Below are the code and all the weights of a small trained network. Each question names an input and a class and asks about switching units off, where a switched-off unit gives its printed mean instead of its output.

import numpy as np


def w(rows, s, z=0):
    codes = np.array(rows[::2]) - 128.0
    scale = np.full(codes.shape[1], s)
    scale[-1] = z or s
    return codes * scale


def f(y):
    return y / 2 * (1 + np.tanh(0.7978845608 * (y + 0.044715 * y**3)))


def log_softmax(a):
    a = a - a.max(-1, keepdims=True)
    return a - np.log(np.exp(a).sum(-1, keepdims=True))


def net(x, mask):
    res = np.array(x, float).reshape(1, 6) / 4 @ E
    y = f(res @ A[0][:, :-1].T + A[0][:, -1])
    res = res + np.where(mask, y, B[0][:, -1]) @ B[0][:, :-1]
    return log_softmax(res[-1] @ U[:, :-1].T + U[:, -1])


A, B = {}, {}
E = w([
[78,232,2],'x0',
[96,155,162],'x1',
[23,147,47],'x2',
[195,90,144],'x3',
[199,47,74],'x4',
[52,107,140],'x5',
],0.0071)
A[0] = w([
[201,204,155,97],'n1',
[143,82,251,138],'n2',
[64,163,126,68],'n3',
[120,90,116,159],'n4',
[110,19,115,119],'n5',
[123,82,113,3],'n6',
[105,101,92,165],'n7',
[209,92,69,192],'n8',
],0.017,0.0057)
B[0] = w([
[217,124,140,174],'n1',
[13,81,251,251],'n2',
[86,195,134,179],'n3',
[139,174,167,144],'n4',
[194,232,169,178],'n5',
[162,128,80,125],'n6',
[86,175,192,157],'n7',
[83,104,239,205],'n8',
],0.02,0.013)
U = w([
[90,58,187,193],'0',
[80,31,45,2],'1',
[2,142,85,234],'2',
[193,70,61,117],'3',
[145,174,73,50],'4',
],0.0086,0.0055)

Each question gives the input, the list of numbers given to net, and the class t.
The units are the neurons (one row each of A and B). Each row of codes is followed by its name. A weight is (code - 128) times the scale printed after its matrix; where a second scale follows, it is the last column's (A, B and U).
mask holds one flag per neuron, in row order. A switched-off neuron (its flag False) gives its mean, the last column of its row in B, instead of its output. The means were averaged over made-up inputs and are rounded, as every weight is.
A unit's drop is (log p(t) with every unit on - log p(t) with that unit switched off) / (log p(t) with every unit on - log p(t) with every unit switched off).
The circuit of an input: a set's keep is (log p(t) with only the set's units on - log p(t) with every unit switched off) / (log p(t) with every unit on - log p(t) with every unit switched off). Starting from all 8 units, units are removed one at a time, each time the one whose removal leaves the highest keep (on an exact tie, the one counted first), for as long as the keep stays at least 0.8.
units of the circuit, in order: the units of the circuit, biggest drop first
most important unit: the unit with the biggest drop
k most important neurons: the k neurons with the biggest drops, biggest first
drop when u is switched off: that unit's drop, to one decimal
input [6,-6,-7,6,-6,-5], class 3: units of the circuit, in order -> n2, n1
input [-1,5,-2,1,-7,6], class 2: units of the circuit, in order -> n8, n3
input [-4,-8,1,-7,-2,7], class 2: most important unit -> n8
input [0,8,-5,-6,-6,5], class 2: units of the circuit, in order -> n3, n8
input [-1,-7,2,0,3,8], class 4: units of the circuit, in order -> n2, n5
input [0,7,6,6,-2,-7], class 3: units of the circuit, in order -> n2, n8
input [-3,2,8,-3,8,5], class 4: units of the circuit, in order -> n2, n5
input [2,7,6,4,5,7], class 4: 3 most important neurons -> n2, n8, n5
input [8,2,-4,-6,7,6], class 2: units of the circuit, in order -> n2, n1
input [2,8,-8,-8,2,2], class 2: 2 most important neurons -> n8, n2
input [4,8,-2,6,-8,0], class 4: 2 most important neurons -> n2, n8
input [8,7,-4,6,-7,2], class 4: 3 most important neurons -> n2, n1, n8
input [0,4,2,-7,0,-6], class 2: 2 most important neurons -> n5, n1
input [-3,5,8,8,-2,-6], class 2: drop when n2 is switched off -> 0.5
input [5,2,3,5,-7,-7], class 4: drop when n1 is switched off -> 0.1
input [4,6,-7,0,-2,-4], class 3: drop when n3 is switched off -> 0.0
input [2,-2,1,2,-8,1], class 2: drop when n3 is switched off -> 0.1
